Here is a tiny trained network, its code and every weight. The questions are about switching its units off for an input and a class, where a switched-off unit gives its printed mean instead of its output.

import numpy as np


def w(rows, s, z=0):
    codes = np.array(rows[::2]) - 128.0
    scale = np.full(codes.shape[1], s)
    scale[-1] = z or s
    return codes * scale


def norm(h):
    return h / np.sqrt((h * h).mean(-1, keepdims=True) + 1e-5)


def f(y):
    return y / 2 * (1 + np.tanh(0.7978845608 * (y + 0.044715 * y**3)))


def log_softmax(a):
    a = a - a.max(-1, keepdims=True)
    return a - np.log(np.exp(a).sum(-1, keepdims=True))


def net(x, mask):
    res = np.array(x, float).reshape(1, 5) / 4 @ E
    u = 0
    for l in range(3):
        y = f(norm(res) @ A[l][:, :-1].T + A[l][:, -1])
        res = res + np.where(mask[u : u + 13], y, B[l][:, -1]) @ B[l][:, :-1]
        u += 13
    return log_softmax(norm(res)[-1] @ U[:, :-1].T + U[:, -1])


A, B = {}, {}
E = w([
[129,127,128,126,128,126],'x0',
[111,154,63,208,27,60],'x1',
[6,175,171,116,165,65],'x2',
[182,254,175,85,94,120],'x3',
[170,131,121,147,181,76],'x4',
],0.0091)
A[0] = w([
[119,206,145,76,99,121,77],'L0N0',
[48,125,155,93,16,255,91],'L0N1',
[20,121,211,124,111,114,32],'L0N2',
[227,141,106,185,249,35,9],'L0N3',
[102,11,128,177,121,69,116],'L0N4',
[150,165,63,209,86,58,109],'L0N5',
[175,99,96,137,85,249,128],'L0N6',
[135,151,170,150,192,190,42],'L0N7',
[131,68,111,103,130,114,3],'L0N8',
[187,186,190,117,75,131,67],'L0N9',
[142,125,182,120,172,211,96],'L0N10',
[157,109,118,28,221,140,146],'L0N11',
[171,107,152,150,177,34,63],'L0N12',
],0.0086,0.0049)
B[0] = w([
[114,149,97,118,143,143,177],'L0N0',
[186,94,95,121,170,6,237],'L0N1',
[126,144,130,186,158,114,192],'L0N2',
[143,110,108,120,156,51,176],'L0N3',
[104,178,94,90,115,165,213],'L0N4',
[94,111,169,99,73,134,236],'L0N5',
[110,149,142,184,167,106,254],'L0N6',
[115,119,145,118,84,125,140],'L0N7',
[139,146,114,104,136,134,108],'L0N8',
[94,144,73,109,141,158,185],'L0N9',
[117,108,136,116,80,105,196],'L0N10',
[98,122,143,125,61,125,248],'L0N11',
[139,122,93,130,141,92,142],'L0N12',
],0.016,0.0046)
A[1] = w([
[141,105,177,90,182,165,75],'L1N0',
[183,155,162,64,127,81,51],'L1N1',
[181,230,164,100,116,133,38],'L1N2',
[150,104,218,47,199,145,137],'L1N3',
[158,62,233,64,178,161,62],'L1N4',
[70,126,106,92,128,60,155],'L1N5',
[254,71,103,160,69,175,215],'L1N6',
[72,17,90,120,157,207,33],'L1N7',
[134,64,149,59,195,130,111],'L1N8',
[109,183,85,158,144,182,155],'L1N9',
[136,122,149,108,150,119,3],'L1N10',
[97,67,95,164,164,118,84],'L1N11',
[221,116,94,139,125,183,70],'L1N12',
],0.0094,0.004)
B[1] = w([
[11,131,95,162,70,86,120],'L1N0',
[133,145,57,108,145,80,154],'L1N1',
[72,154,1,119,131,170,154],'L1N2',
[59,146,86,166,63,79,159],'L1N3',
[41,103,137,149,24,52,152],'L1N4',
[224,106,155,156,141,171,253],'L1N5',
[16,168,217,137,178,84,209],'L1N6',
[114,226,68,83,115,160,157],'L1N7',
[149,143,65,189,70,97,148],'L1N8',
[198,137,169,113,145,140,152],'L1N9',
[75,124,65,163,144,81,108],'L1N10',
[163,158,108,96,109,175,159],'L1N11',
[37,182,123,181,231,87,139],'L1N12',
],0.0083,0.0064)
A[2] = w([
[78,93,82,139,161,166,58],'L2N0',
[122,169,66,88,160,219,81],'L2N1',
[106,88,224,87,45,160,94],'L2N2',
[126,137,94,51,150,67,141],'L2N3',
[72,159,217,193,210,124,2],'L2N4',
[114,32,103,123,175,170,57],'L2N5',
[221,131,173,151,178,168,175],'L2N6',
[221,153,177,187,132,139,108],'L2N7',
[129,142,187,106,114,213,148],'L2N8',
[86,10,83,143,150,167,172],'L2N9',
[183,78,134,62,123,130,107],'L2N10',
[84,203,145,152,113,111,196],'L2N11',
[155,169,113,149,92,122,146],'L2N12',
],0.011,0.0066)
B[2] = w([
[123,201,102,108,152,170,126],'L2N0',
[229,110,104,34,156,204,166],'L2N1',
[205,92,190,122,71,183,182],'L2N2',
[166,69,77,194,130,144,190],'L2N3',
[123,94,212,231,231,205,174],'L2N4',
[70,145,32,90,101,29,121],'L2N5',
[161,104,216,90,95,164,152],'L2N6',
[164,145,142,108,93,245,140],'L2N7',
[199,125,139,109,157,44,144],'L2N8',
[165,162,96,34,152,71,154],'L2N9',
[191,166,131,254,121,173,135],'L2N10',
[121,20,130,121,187,206,254],'L2N11',
[105,61,126,84,138,147,161],'L2N12',
],0.0073,0.0084)
U = w([
[61,110,163,123,3,136,122],'0',
[133,213,49,67,157,215,127],'1',
[84,145,194,193,227,159,114],'2',
[168,106,88,161,158,22,99],'3',
[173,85,151,122,142,168,233],'4',
[234,170,195,142,108,175,5],'5',
],0.016,0.012)

Each question gives the input, the list of numbers given to net, and the class t.
The units are the neurons (one row each of A and B). Each row of codes is followed by its name. A weight is (code - 128) times the scale printed after its matrix; where a second scale follows, it is the last column's (A, B and U).
mask holds one flag per neuron, layer by layer. A switched-off neuron (its flag False) gives its mean, the last column of its row in B, instead of its output. The means were averaged over made-up inputs and are rounded, as every weight is.
A unit's drop is (log p(t) with every unit on - log p(t) with that unit switched off) / (log p(t) with every unit on - log p(t) with every unit switched off).
The circuit of an input: a set's keep is (log p(t) with only the set's units on - log p(t) with every unit switched off) / (log p(t) with every unit on - log p(t) with every unit switched off). Starting from the 12 units with the biggest drops (on a tie, the unit counted first), units are removed one at a time, each time the one whose removal leaves the highest keep (on an exact tie, the one counted first), for as long as the keep stays at least 0.8.
units of the circuit, in order: the units of the circuit, biggest drop first
most important unit: the unit with the biggest drop
top k neurons: the k neurons with the biggest drops, biggest first
top k neurons in layer l: the k neurons of layer l with the biggest drops, biggest first
drop of u: that unit's drop, to one decimal
input [6,-3,-6,-1,-5], class 2: units of the circuit, in order : [L1N6]
input [3,7,5,-7,7], class 0: top 4 neurons in layer 0 : [L0N5, L0N1, L0N4, L0N9]
input [8,-7,-8,4,-7], class 2: units of the circuit, in order : [L1N6, L1N12]
input [3,6,-6,-4,-1], class 0: top 3 neurons in layer 0 : [L0N5, L0N4, L0N2]
input [4,-2,1,-4,5], class 3: top 2 neurons : [L0N3, L0N12]
input [-8,6,7,-5,7], class 4: top 2 neurons in layer 0 : [L0N1, L0N6]
input [5,-1,-7,5,1], class 2: top 2 neurons : [L1N6, L1N12]
input [-4,-2,2,3,4], class 3: top 3 neurons : [L0N3, L1N1, L0N6]
input [0,6,4,-8,7], class 1: top 2 neurons : [L0N4, L0N1]
input [-3,8,-8,3,6], class 0: top 2 neurons : [L0N5, L0N1]
input [-2,2,-4,-1,-5], class 3: top 2 neurons in layer 1 : [L1N5, L1N9]
input [3,5,7,7,2], class 1: top 2 neurons : [L0N6, L1N2]
input [-7,2,3,-3,0], class 4: top 2 neurons in layer 0 : [L0N6, L0N9]
input [-3,-5,7,-5,8], class 3: top 4 neurons : [L0N3, L0N6, L1N6, L0N12]
input [-3,-7,0,-3,-8], class 3: top 2 neurons in layer 0 : [L0N1, L0N5]
input [3,-7,-6,-2,2], class 0: most important unit : L1N4
input [6,1,5,4,-5], class 4: top 2 neurons in layer 1 : [L1N6, L1N5]
input [7,-1,-7,7,3], class 1: top 2 neurons : [L1N2, L0N9]
input [-5,-5,-7,5,3], class 2: top 2 neurons : [L1N6, L0N5]
input [0,7,4,2,2], class 0: most important unit : L0N5
input [-1,-6,1,-1,7], class 3: top 3 neurons : [L0N3, L0N5, L0N12]
input [-3,-2,-2,-4,6], class 3: top 2 neurons in layer 0 : [L0N3, L0N12]
input [5,-8,-7,7,7], class 0: top 2 neurons in layer 0 : [L0N1, L0N11]
input [2,1,3,4,-2], class 1: top 2 neurons in layer 0 : [L0N6, L0N0]
input [7,4,-8,5,-5], class 2: drop of L1N6 : 0.2
